Here is a tiny trained network, its code and every weight. The questions are about switching its units off for an input and a class, where a switched-off unit gives its printed mean instead of its output.

import numpy as np


def w(rows, s, z=0):
    codes = np.array(rows[::2]) - 128.0
    scale = np.full(codes.shape[1], s)
    scale[-1] = z or s
    return codes * scale


def f(y):
    return y / 2 * (1 + np.tanh(0.7978845608 * (y + 0.044715 * y**3)))


def log_softmax(a):
    a = a - a.max(-1, keepdims=True)
    return a - np.log(np.exp(a).sum(-1, keepdims=True))


def net(x, mask):
    res = np.array(x, float).reshape(1, 6) / 4 @ E
    y = f(res @ A[0][:, :-1].T + A[0][:, -1])
    res = res + np.where(mask, y, B[0][:, -1]) @ B[0][:, :-1]
    return log_softmax(res[-1] @ U[:, :-1].T + U[:, -1])


A, B = {}, {}
E = w([
[119,78,236],'x0',
[1,141,143],'x1',
[149,124,59],'x2',
[69,195,151],'x3',
[149,70,24],'x4',
[58,7,63],'x5',
],0.006)
A[0] = w([
[4,144,152,146],'N0',
[137,71,154,97],'N1',
[106,172,65,124],'N2',
[164,142,132,91],'N3',
[129,146,127,69],'N4',
[99,147,154,184],'N5',
[110,129,120,254],'N6',
[100,76,78,121],'N7',
],0.019,0.0051)
B[0] = w([
[181,183,109,255],'N0',
[211,65,150,158],'N1',
[254,63,144,179],'N2',
[98,193,156,146],'N3',
[99,151,143,122],'N4',
[202,140,167,185],'N5',
[189,98,57,183],'N6',
[64,58,66,210],'N7',
],0.022,0.0092)
U = w([
[129,93,155,159],'0',
[166,254,70,207],'1',
[78,98,32,161],'2',
[50,192,182,2],'3',
[67,234,124,31],'4',
],0.009,0.0079)

Each question gives the input, the list of numbers given to net, and the class t.
The units are the neurons (one row each of A and B). Each row of codes is followed by its name. A weight is (code - 128) times the scale printed after its matrix; where a second scale follows, it is the last column's (A, B and U).
mask holds one flag per neuron, in row order. A switched-off neuron (its flag False) gives its mean, the last column of its row in B, instead of its output. The means were averaged over made-up inputs and are rounded, as every weight is.
A unit's drop is (log p(t) with every unit on - log p(t) with that unit switched off) / (log p(t) with every unit on - log p(t) with every unit switched off).
The circuit of an input: a set's keep is (log p(t) with only the set's units on - log p(t) with every unit switched off) / (log p(t) with every unit on - log p(t) with every unit switched off). Starting from all 8 units, units are removed one at a time, each time the one whose removal leaves the highest keep (on an exact tie, the one counted first), for as long as the keep stays at least 0.8.
circuit, biggest first: the units of the circuit, biggest drop first
most important unit: the unit with the biggest drop
top k neurons: the k neurons with the biggest drops, biggest first
drop when u is switched off: that unit's drop, to one decimal
input [-8,-8,6,-7,4,1], class 2: most important unit => N7
input [4,-6,-8,-1,-6,-7], class 3: circuit, biggest first => N0; N6; N3
input [-3,-6,-1,-7,7,-3], class 2: top 3 neurons => N0; N5; N2
input [8,8,-4,-8,2,-2], class 1: top 2 neurons => N0; N7
input [7,5,-5,-3,2,4], class 1: top 2 neurons => N0; N2
input [-3,-1,-4,-2,7,-3], class 2: top 3 neurons => N0; N5; N1
input [-2,-2,-1,0,-4,-4], class 4: circuit, biggest first => N0; N2; N1
input [6,2,-3,-1,-4,2], class 1: top 2 neurons => N0; N7
input [4,8,-1,-6,-3,-1], class 1: drop when N0 is switched off => 0.2
input [7,0,-4,1,-8,5], class 1: drop when N0 is switched off => 0.9
input [2,1,-7,-2,-8,7], class 1: drop when N0 is switched off => 0.8
